Each row is followed by its group and then its class within the group.
[60, 270, 80, -149, 243, -44, -4, 18, 121, 149, -275, 15, 82, -71, 6, -62, -114, -212, 15, -113, 57, 34, 175, -98, 32, 103, 96, 113, -88, 35, -40, -191, -51, -82, 109, -3, -206, -23, -106, 86, 66, -104, -270, -25, 275, -93, -236, -21, 165, 28, -181, 46, 306, 18, 137, -53, 258, -69, -36, 125, -14, -34, 185, -131, -531, -50, 61, -26, -20, -64, 0, -407, -55, -15] | Rj/L
[279, -115, -42, -200, 454, -354, -30, -60, 204, -159, -98, 245, -4, -39, -55, 340, 48, 90, -108, 92, 140, -196, 217, -2, -56, 158, 13, 57, -89, -2, -68, -148, 27, -63, -202, -121, -177, 166, -419, -85, 93, 373, -483, 139, 90, -326, -167, 66, 248, -136, -126, -127, -710, -25, -75, -106, 328, -56, -19, 144, 64, -34, 82, -187, -585, -113, -315, -85, -200, 299, -26, -508, -123, -66] | Rj/L
[94, -284, -260, 131, -78, 63, -29, -34, 47, -190, -56, -73, -109, 60, -34, -10, 24, 173, -124, 132, 40, 48, -66, 146, -92, 105, -148, -108, 66, 9, -102, 154, 80, -130, -267, -36, 142, 41, -23, -124, 17, -63, 112, -13, -188, 62, 47, 133, -40, -76, 193, -187, -661, -52, -36, -15, -93, -95, 80, -22, 22, 42, -94, 149, 225, 56, -237, 47, -55, 167, -50, -20, 106, 30] | hb/P
[-47, -121, -258, 95, -327, 224, 101, -10, 99, 250, -38, -212, 297, 110, -170, -396, -48, -59, 21, -62, 11, -115, -66, -175, 20, 44, -145, 7, 203, 44, 212, 278, -54, -80, -366, -113, -67, -374, -39, -78, -138, -504, -187, -204, 12, 143, -149, 3, -140, -361, -194, 35, 422, -155, -536, -26, -89, 30, -101, -175, 49, 41, 73, 265, -238, 98, 281, -20, -402, -72, -101, -249, 137, -58] | pz/D
[75, 62, -34, -177, 270, -188, -51, 17, 120, 33, -204, 226, 120, -128, 1, 65, 141, 4, -113, -26, 155, -168, 197, -139, -44, 40, -38, 87, -180, 37, 9, -90, -3, 24, -42, -234, -259, 70, -397, -83, 94, 382, -378, 50, 296, -283, -240, -44, 200, -47, -55, 128, -204, -8, 18, -54, 453, 80, -78, -17, 65, 0, 90, -140, -515, 39, 101, -114, -156, -2, -60, -342, -282, -180] | Rj/L
[51, -288, -297, 147, -116, 160, -11, 7, 33, -121, 35, -48, 39, 73, -92, -170, 154, 124, -56, 143, 95, -43, -90, -53, -70, 75, -225, -143, 71, -23, -7, 210, 43, -147, -294, -104, 63, -23, -52, -151, 38, -50, 21, 17, -175, 97, -72, 87, -71, -209, 158, -92, -778, -47, -144, -12, -39, -2, 61, -91, 173, 71, -102, 184, 66, 90, -158, 6, -255, 149, -70, -5, 102, 7] | hb/X
[-186, 28, -177, 30, -65, -39, 28, -20, -81, 242, -14, 24, 183, 31, -17, -39, 93, -181, -18, 38, 107, -92, -48, -55, -57, -169, -169, -104, -57, -22, 76, 95, 12, 44, -164, -60, -118, -152, 30, -20, 138, -106, -50, 150, 215, 118, -14, 71, 3, -117, 114, 68, 103, -49, -336, -96, 296, 32, 112, -285, -38, 89, 21, 24, -281, 150, -54, -53, -511, -64, -155, 138, -23, 8] | pz/N
[-14, -97, -155, 144, -216, 312, 56, 29, 44, 87, -72, -165, 139, 66, -55, -317, 16, 17, -15, -46, -25, -10, -91, -113, -5, 56, -85, -22, 124, 33, 122, 187, -70, -40, -206, -60, -8, -213, 21, -3, 63, -312, -12, -189, 18, 125, -156, -11, -126, -154, -55, 56, 346, -119, -177, 35, -139, -9, -71, -109, -1, -1, -30, 199, -29, 54, 268, -43, -54, -84, -13, -71, 68, -1] | hb/X
[195, -25, -104, -208, 273, -187, -35, -259, 165, -96, -279, 279, 83, -75, -71, 197, 238, 115, -102, 179, 147, -95, 247, -85, -5, 97, -27, 60, -116, 86, -66, -114, -4, 28, -166, -182, -237, 90, -375, -312, 53, 240, -547, 105, 190, -307, -265, 48, 209, -126, -114, 71, -388, -20, 46, -73, 497, -16, -106, 47, 11, -59, 101, -95, -434, 38, 67, -84, -57, -56, -4, -509, -193, -237] | Rj/L
[258, 77, -43, -157, 219, -118, -83, 53, 212, 2, -72, 210, 210, -36, -42, -37, -40, -18, -58, -65, 167, -69, 215, -150, 28, 84, 28, 111, -68, 41, 63, -65, -41, -4, -149, -148, -246, 6, -333, -112, 56, 275, -488, 2, 151, -240, -278, -62, 207, -152, -252, 12, -92, -25, -119, -35, 230, 46, -157, 79, 113, -53, 64, -116, -625, -51, 97, -27, -153, 74, -30, -478, -47, -171] | Rj/W
[36, 80, 94, -130, 136, -106, 35, 32, 78, 99, -96, 169, 134, -18, -19, -38, 30, 69, -34, -102, 69, -118, 173, -132, 84, 11, 81, 103, -76, 0, 68, -85, -44, 43, -133, -55, -240, -2, -179, 20, 26, 190, -278, -23, 268, -188, -138, -66, -26, -13, -167, 103, 223, -7, -47, 14, 209, 37, -115, -19, -6, -37, 110, -113, -455, 2, 117, -39, -78, -1, -113, -267, -178, -204] | Rj/W
